Here is a tiny trained network, its code and every weight. The questions are about switching its units off for an input and a target symbol, where a switched-off unit gives its printed mean instead of its output.

import numpy as np


def w(rows, s, z=0):
    codes = np.array(rows[::2]) - 128.0
    scale = np.full(codes.shape[1], s)
    scale[-1] = z or s
    return codes * scale


def f(y):
    return y / 2 * (1 + np.tanh(0.7978845608 * (y + 0.044715 * y**3)))


def softmax(a):
    e = np.exp(a - a.max(-1, keepdims=True))
    return e / e.sum(-1, keepdims=True)


def log_softmax(a):
    a = a - a.max(-1, keepdims=True)
    return a - np.log(np.exp(a).sum(-1, keepdims=True))


def net(x, mask):
    ids = ['αβγδεζηθλμξτφψω'.index(c) for c in x.split()]
    T = len(ids)
    res = E[ids] + P[:T]
    r = res
    for j in range(2):
        rows = slice(3 * j, 3 * j + 3)
        q, k, v = (r @ M[0][rows].T for M in (Q, K, V))
        z = softmax(np.where(np.tri(T) > 0, q @ k.T / 3**0.5, -1e9)) @ v
        o = O[0][rows]
        res = res + np.where(mask[j], z, o[:, -1]) @ o[:, :-1]
    y = f(res @ A[0][:, :-1].T + A[0][:, -1])
    res = res + np.where(mask[2:14], y, B[0][:, -1]) @ B[0][:, :-1]
    return log_softmax(res[-1] @ U[:, :-1].T + U[:, -1])


Q, K, V, O, A, B = {}, {}, {}, {}, {}, {}
E = w([
[111,114,140,165],'α',
[55,111,181,109],'β',
[146,76,73,128],'γ',
[72,174,160,85],'δ',
[58,90,80,101],'ε',
[151,178,127,194],'ζ',
[96,41,185,105],'η',
[178,113,170,55],'θ',
[108,98,125,201],'λ',
[145,156,131,171],'μ',
[112,152,73,178],'ξ',
[206,82,111,143],'τ',
[111,173,182,178],'φ',
[147,186,228,117],'ψ',
[154,254,5,5],'ω',
],0.019)
P = w([
[1,64,218,111],'0',
[37,41,130,169],'1',
[37,53,117,169],'2',
[26,63,107,173],'3',
[23,69,117,160],'4',
[21,75,105,159],'5',
],0.006)
Q[0] = w([
[170,33,187,98],'H0',
[68,193,151,116],'H0',
[130,218,126,144],'H0',
[64,89,141,196],'H1',
[218,53,101,128],'H1',
[249,108,132,107],'H1',
],0.011)
K[0] = w([
[42,175,37,125],'H0',
[58,181,252,158],'H0',
[83,99,200,172],'H0',
[203,177,49,109],'H1',
[116,16,98,148],'H1',
[175,134,151,202],'H1',
],0.011)
V[0] = w([
[119,102,219,58],'H0',
[155,245,170,66],'H0',
[217,212,216,155],'H0',
[137,168,192,124],'H1',
[194,50,68,183],'H1',
[108,102,254,172],'H1',
],0.0068)
O[0] = w([
[172,64,172,84,196],'H0',
[128,233,102,2,127],'H0',
[128,71,180,176,2],'H0',
[169,148,178,221,105],'H1',
[224,77,44,140,29],'H1',
[142,204,27,209,86],'H1',
],0.005,0.0037)
A[0] = w([
[59,93,199,159,1],'N0',
[152,241,109,135,188],'N1',
[108,127,121,79,39],'N2',
[63,91,177,180,96],'N3',
[122,179,69,155,226],'N4',
[119,126,112,86,43],'N5',
[203,187,171,104,66],'N6',
[128,119,141,200,35],'N7',
[149,120,101,224,170],'N8',
[190,170,137,133,71],'N9',
[247,181,145,181,187],'N10',
[45,166,106,172,170],'N11',
],0.014,0.0051)
B[0] = w([
[216,141,65,232,217],'N0',
[122,71,166,228,215],'N1',
[168,132,107,183,174],'N2',
[151,150,41,106,243],'N3',
[85,82,176,85,212],'N4',
[197,152,109,188,157],'N5',
[188,68,31,143,160],'N6',
[97,200,83,255,149],'N7',
[47,132,162,160,203],'N8',
[168,78,103,208,125],'N9',
[225,119,233,203,144],'N10',
[176,174,148,10,254],'N11',
],0.0071,0.0076)
U = w([
[129,142,100,133,93],'α',
[86,146,160,145,135],'β',
[68,32,115,141,51],'γ',
[135,248,145,76,120],'δ',
[110,118,42,74,78],'ε',
[203,207,49,103,109],'ζ',
[104,156,104,140,125],'η',
[82,144,81,172,98],'θ',
[96,52,149,170,81],'λ',
[122,88,206,74,253],'μ',
[165,148,149,160,109],'ξ',
[125,215,129,143,111],'τ',
[24,152,150,99,184],'φ',
[84,141,186,162,146],'ψ',
[149,77,69,155,118],'ω',
],0.011,0.006)

Each question gives the input, a string of symbols that net reads in full, and the target symbol t.
The units are the heads (3 rows each of Q, K, V and O) and the neurons (one row each of A and B). Each row of codes is followed by its name. A weight is (code - 128) times the scale printed after its matrix; where a second scale follows, it is the last column's (O, A, B and U).
mask holds one flag per unit, heads first, then neurons. A switched-off unit (its flag False) gives its mean, the last column of its rows in O or B, instead of its output. The means were averaged over made-up inputs and are rounded, as every weight is.
A unit's drop is (log p(t) with every unit on - log p(t) with that unit switched off) / (log p(t) with every unit on - log p(t) with every unit switched off).
The circuit of an input: a set's keep is (log p(t) with only the set's units on - log p(t) with every unit switched off) / (log p(t) with every unit on - log p(t) with every unit switched off). Starting from the 12 units with the biggest drops (on a tie, the unit counted first), units are removed one at a time, each time the one whose removal leaves the highest keep (on an exact tie, the one counted first), for as long as the keep stays at least 0.8.
circuit, biggest first: the units of the circuit, biggest drop first
k most important neurons: the k neurons with the biggest drops, biggest first
heads that matter: for each layer, one digit per head in row order, 1 if its drop is at least 0.15 and else 0, layers parted by /
drop when u is switched off: that unit's drop, to one decimal
input ψ ξ γ τ ε ε, target ε: 3 most important neurons	N1, N11, N8
input η θ θ λ, target θ: circuit, biggest first	N7, N3, H1
input ω ξ ζ, target ζ: 2 most important neurons	N0, N3
input ω ξ τ α θ, target ζ: circuit, biggest first	H0, H1
input ω θ θ ξ θ, target ζ: heads that matter	10
input θ θ φ δ, target δ: 2 most important neurons	N11, N6
input δ ψ λ β, target ζ: circuit, biggest first	N0, N3, H1, N11
input ω ε φ θ ε λ, target ζ: heads that matter	01
input δ ξ λ, target θ: most important neuron	N7
input α θ ξ ξ, target φ: 2 most important neurons	N0, N8
input θ ε τ, target λ: drop when N8 is switched off	0.3
input θ η λ θ θ δ, target δ: drop when N11 is switched off	0.5
input θ θ θ ξ τ, target λ: drop when N11 is switched off	0.4
input θ ε δ ξ, target φ: most important neuron	N0
input λ θ ξ γ, target γ: drop when N11 is switched off	0.2
